Below is a small trained network, with its code and all its weights. Each question gives an input and a target symbol and asks what happens when units are switched off, that is, made to give their printed mean instead of their output.

import numpy as np


def w(rows, s, z=0):
    codes = np.array(rows[::2]) - 128.0
    scale = np.full(codes.shape[1], s)
    scale[-1] = z or s
    return codes * scale


def norm(h):
    return h / np.sqrt((h * h).mean(-1, keepdims=True) + 1e-5)


def f(y):
    return y / 2 * (1 + np.tanh(0.7978845608 * (y + 0.044715 * y**3)))


def softmax(a):
    e = np.exp(a - a.max(-1, keepdims=True))
    return e / e.sum(-1, keepdims=True)


def log_softmax(a):
    a = a - a.max(-1, keepdims=True)
    return a - np.log(np.exp(a).sum(-1, keepdims=True))


def net(x, mask):
    ids = ['αβγδεζημξστω'.index(c) for c in x.split()]
    T = len(ids)
    res = E[ids] + P[:T]
    u = 0
    for l in range(3):
        r = norm(res)
        for j in range(3):
            rows = slice(2 * j, 2 * j + 2)
            q, k, v = (r @ M[l][rows].T for M in (Q, K, V))
            z = softmax(np.where(np.tri(T) > 0, q @ k.T / 2**0.5, -1e9)) @ v
            o = O[l][rows]
            res = res + np.where(mask[u + j], z, o[:, -1]) @ o[:, :-1]
        u += 3
        y = f(norm(res) @ A[l][:, :-1].T + A[l][:, -1])
        res = res + np.where(mask[u : u + 8], y, B[l][:, -1]) @ B[l][:, :-1]
        u += 8
    return log_softmax(norm(res)[-1] @ U[:, :-1].T + U[:, -1])


Q, K, V, O, A, B = {}, {}, {}, {}, {}, {}
E = w([
[163,119,95,245],'α',
[70,175,211,97],'β',
[97,161,177,136],'γ',
[183,138,48,250],'δ',
[54,158,196,67],'ε',
[139,178,110,214],'ζ',
[68,135,212,94],'η',
[137,115,39,158],'μ',
[120,80,49,137],'ξ',
[109,144,40,120],'σ',
[152,67,97,156],'τ',
[113,109,41,144],'ω',
],0.014)
P = w([
[141,198,102,151],'0',
[64,230,104,121],'1',
[4,107,135,184],'2',
[162,167,122,128],'3',
[69,201,80,129],'4',
[37,111,138,150],'5',
[187,162,126,99],'6',
[110,179,85,80],'7',
[78,117,136,127],'8',
[198,167,129,66],'9',
],0.02)
Q[0] = w([
[153,160,144,130],'0.h1',
[144,104,153,141],'0.h1',
[162,101,184,179],'0.h2',
[156,98,210,155],'0.h2',
[137,1,164,90],'0.h3',
[152,40,155,149],'0.h3',
],0.039)
K[0] = w([
[103,109,107,115],'0.h1',
[103,140,124,147],'0.h1',
[58,128,118,159],'0.h2',
[87,96,130,154],'0.h2',
[254,176,128,32],'0.h3',
[212,194,123,98],'0.h3',
],0.045)
V[0] = w([
[78,97,87,96],'0.h1',
[61,138,172,226],'0.h1',
[226,253,108,83],'0.h2',
[208,55,203,174],'0.h2',
[83,114,122,119],'0.h3',
[62,116,128,184],'0.h3',
],0.02)
O[0] = w([
[132,174,138,121,125],'0.h1',
[103,76,86,32,169],'0.h1',
[50,140,5,97,164],'0.h2',
[112,42,187,63,34],'0.h2',
[111,159,86,99,183],'0.h3',
[130,208,49,135,251],'0.h3',
],0.016,0.015)
A[0] = w([
[131,72,125,238,178],'0.n1',
[145,154,114,170,120],'0.n2',
[68,101,109,191,144],'0.n3',
[144,156,108,39,93],'0.n4',
[57,102,165,178,255],'0.n5',
[122,155,108,108,113],'0.n6',
[253,103,71,128,137],'0.n7',
[200,110,75,148,212],'0.n8',
],0.035,0.006)
B[0] = w([
[158,65,88,12,168],'0.n1',
[192,94,102,166,209],'0.n2',
[66,113,81,96,204],'0.n3',
[173,193,205,42,244],'0.n4',
[4,200,183,156,160],'0.n5',
[148,131,94,68,248],'0.n6',
[57,155,16,42,186],'0.n7',
[148,76,142,56,215],'0.n8',
],0.031,0.012)
Q[1] = w([
[151,97,85,139],'1.h1',
[138,140,113,108],'1.h1',
[109,239,47,197],'1.h2',
[40,148,138,106],'1.h2',
[139,178,130,56],'1.h3',
[173,5,101,115],'1.h3',
],0.032)
K[1] = w([
[171,145,145,72],'1.h1',
[89,66,138,80],'1.h1',
[250,93,219,3],'1.h2',
[71,169,117,55],'1.h2',
[133,203,69,85],'1.h3',
[244,46,184,114],'1.h3',
],0.024)
V[1] = w([
[76,204,110,197],'1.h1',
[205,96,142,186],'1.h1',
[199,175,187,62],'1.h2',
[82,168,88,179],'1.h2',
[211,167,48,7],'1.h3',
[12,77,39,96],'1.h3',
],0.014)
O[1] = w([
[151,95,33,156,113],'1.h1',
[141,139,68,34,73],'1.h1',
[172,140,15,188,158],'1.h2',
[113,177,187,96,123],'1.h2',
[94,129,230,245,255],'1.h3',
[150,232,214,124,190],'1.h3',
],0.011,0.028)
A[1] = w([
[74,137,222,159,192],'1.n1',
[209,98,142,224,5],'1.n2',
[195,193,73,168,207],'1.n3',
[104,6,132,48,11],'1.n4',
[151,81,18,41,113],'1.n5',
[40,146,192,74,220],'1.n6',
[150,210,213,204,91],'1.n7',
[64,125,67,135,130],'1.n8',
],0.018,0.0023)
B[1] = w([
[145,207,187,86,170],'1.n1',
[134,12,161,80,135],'1.n2',
[157,42,154,176,245],'1.n3',
[93,113,197,105,139],'1.n4',
[155,217,202,117,245],'1.n5',
[136,40,152,171,227],'1.n6',
[192,255,168,138,179],'1.n7',
[89,180,134,159,191],'1.n8',
],0.031,0.012)
Q[2] = w([
[106,209,151,250],'2.h1',
[218,81,50,95],'2.h1',
[197,100,254,143],'2.h2',
[205,180,165,149],'2.h2',
[121,124,20,62],'2.h3',
[93,101,200,190],'2.h3',
],0.03)
K[2] = w([
[135,175,15,95],'2.h1',
[79,41,168,187],'2.h1',
[158,85,236,100],'2.h2',
[204,132,167,63],'2.h2',
[125,103,13,131],'2.h3',
[109,104,253,137],'2.h3',
],0.034)
V[2] = w([
[225,132,221,142],'2.h1',
[151,116,30,164],'2.h1',
[103,148,5,123],'2.h2',
[193,151,136,96],'2.h2',
[124,143,24,119],'2.h3',
[189,107,138,171],'2.h3',
],0.021)
O[2] = w([
[120,8,113,53,211],'2.h1',
[85,244,203,121,20],'2.h1',
[27,82,13,85,16],'2.h2',
[157,20,121,151,254],'2.h2',
[241,113,167,89,83],'2.h3',
[114,162,167,86,71],'2.h3',
],0.012,0.0096)
A[2] = w([
[220,56,145,81,89],'2.n1',
[138,140,55,152,115],'2.n2',
[249,103,137,63,110],'2.n3',
[208,145,73,207,128],'2.n4',
[115,93,45,69,150],'2.n5',
[132,90,64,214,19],'2.n6',
[72,69,111,204,1],'2.n7',
[252,128,108,144,37],'2.n8',
],0.028,0.0062)
B[2] = w([
[129,77,85,32,208],'2.n1',
[155,91,88,70,166],'2.n2',
[201,192,212,202,254],'2.n3',
[156,46,138,160,217],'2.n4',
[104,154,228,110,151],'2.n5',
[3,73,196,114,153],'2.n6',
[142,229,115,213,145],'2.n7',
[87,243,41,174,219],'2.n8',
],0.043,0.018)
U = w([
[175,31,141,153,162],'α',
[66,56,150,211,195],'β',
[113,125,71,126,255],'γ',
[5,184,128,154,102],'δ',
[86,126,248,158,153],'ε',
[42,169,151,47,85],'ζ',
[81,64,136,64,232],'η',
[167,98,63,131,187],'μ',
[85,198,93,73,96],'ξ',
[204,122,170,45,43],'σ',
[120,148,53,37,92],'τ',
[146,162,122,247,58],'ω',
],0.021,0.0068)

Each question gives the input, a string of symbols that net reads in full, and the target symbol t.
The units are the heads (2 rows each of Q, K, V and O) and the neurons (one row each of A and B). Each row of codes is followed by its name. A weight is (code - 128) times the scale printed after its matrix; where a second scale follows, it is the last column's (O, A, B and U).
mask holds one flag per unit, layer by layer, with each layer's heads first. A switched-off unit (its flag False) gives its mean, the last column of its rows in O or B, instead of its output. The means were averaged over made-up inputs and are rounded, as every weight is.
A unit's drop is (log p(t) with every unit on - log p(t) with that unit switched off) / (log p(t) with every unit on - log p(t) with every unit switched off).
The circuit of an input: a set's keep is (log p(t) with only the set's units on - log p(t) with every unit switched off) / (log p(t) with every unit on - log p(t) with every unit switched off). Starting from the 12 units with the biggest drops (on a tie, the unit counted first), units are removed one at a time, each time the one whose removal leaves the highest keep (on an exact tie, the one counted first), for as long as the keep stays at least 0.8.
circuit, biggest first: the units of the circuit, biggest drop first
k most important neurons: the k neurons with the biggest drops, biggest first
top k neurons in layer l: the k neurons of layer l with the biggest drops, biggest first
which heads matter: for each layer, one digit per head in row order, 1 if its drop is at least 0.15 and else 0, layers parted by /
input β ε γ η η η γ, target σ: circuit, biggest first	0.h1; 2.n1; 2.n3; 2.h1
input η α ζ, target β: 2 most important neurons	0.n1; 0.n7
input γ ξ ξ β η ε η ε, target ω: circuit, biggest first	0.n5; 1.n3; 0.h1; 2.n8
input η η η η β τ, target η: circuit, biggest first	0.n1; 0.h3; 0.n5; 2.n3
input γ α η ξ η ξ ξ ξ ξ η, target ω: which heads matter	010 / 000 / 000
input μ γ η η μ α γ η, target ξ: which heads matter	111 / 010 / 100
input γ β γ η η η ξ η, target β: 3 most important neurons	2.n6; 1.n3; 0.n7
input η η δ ε, target σ: circuit, biggest first	2.h1
input ε β ε ω η μ, target τ: circuit, biggest first	0.h2; 2.n3
input μ σ ξ ξ η ξ ξ σ, target β: 2 most important neurons	1.n3; 0.n7
input β ξ ξ β δ, target τ: 3 most important neurons	2.n3; 1.n7; 1.n6
input ζ ξ ξ β μ β, target ω: 3 most important neurons	1.n7; 0.n1; 2.n8
input η α ξ μ δ, target η: which heads matter	110 / 000 / 010
input η γ η γ η, target ξ: which heads matter	011 / 010 / 100
input η η η δ ξ η β δ, target τ: which heads matter	110 / 000 / 010
input ε η γ, target α: which heads matter	010 / 001 / 000
input ξ ζ η ξ α ξ α ξ, target σ: which heads matter	011 / 000 / 001
input η β δ, target μ: 3 most important neurons	1.n6; 0.n3; 2.n3
input η η ζ β ξ η ξ γ τ, target η: which heads matter	111 / 000 / 000
input η η ε, target ζ: 2 most important neurons	1.n7; 1.n5
input β α η ζ α, target ζ: 2 most important neurons	0.n2; 1.n7
input η η δ, target μ: 3 most important neurons	1.n6; 0.n3; 0.n4
input α β σ ξ τ, target β: which heads matter	100 / 000 / 000
input ξ ζ η η η ξ ξ γ, target β: 3 most important neurons	2.n6; 1.n3; 0.n7
input η η ε α, target σ: top neuron in layer 0	0.n8
input η ξ ξ ξ τ η η ε, target ω: which heads matter	101 / 000 / 001
input ε η μ η η ξ α ξ, target σ: top 3 neurons in layer 1	1.n5; 1.n7; 1.n6
input η ξ τ η β γ η η α, target σ: which heads matter	010 / 000 / 000
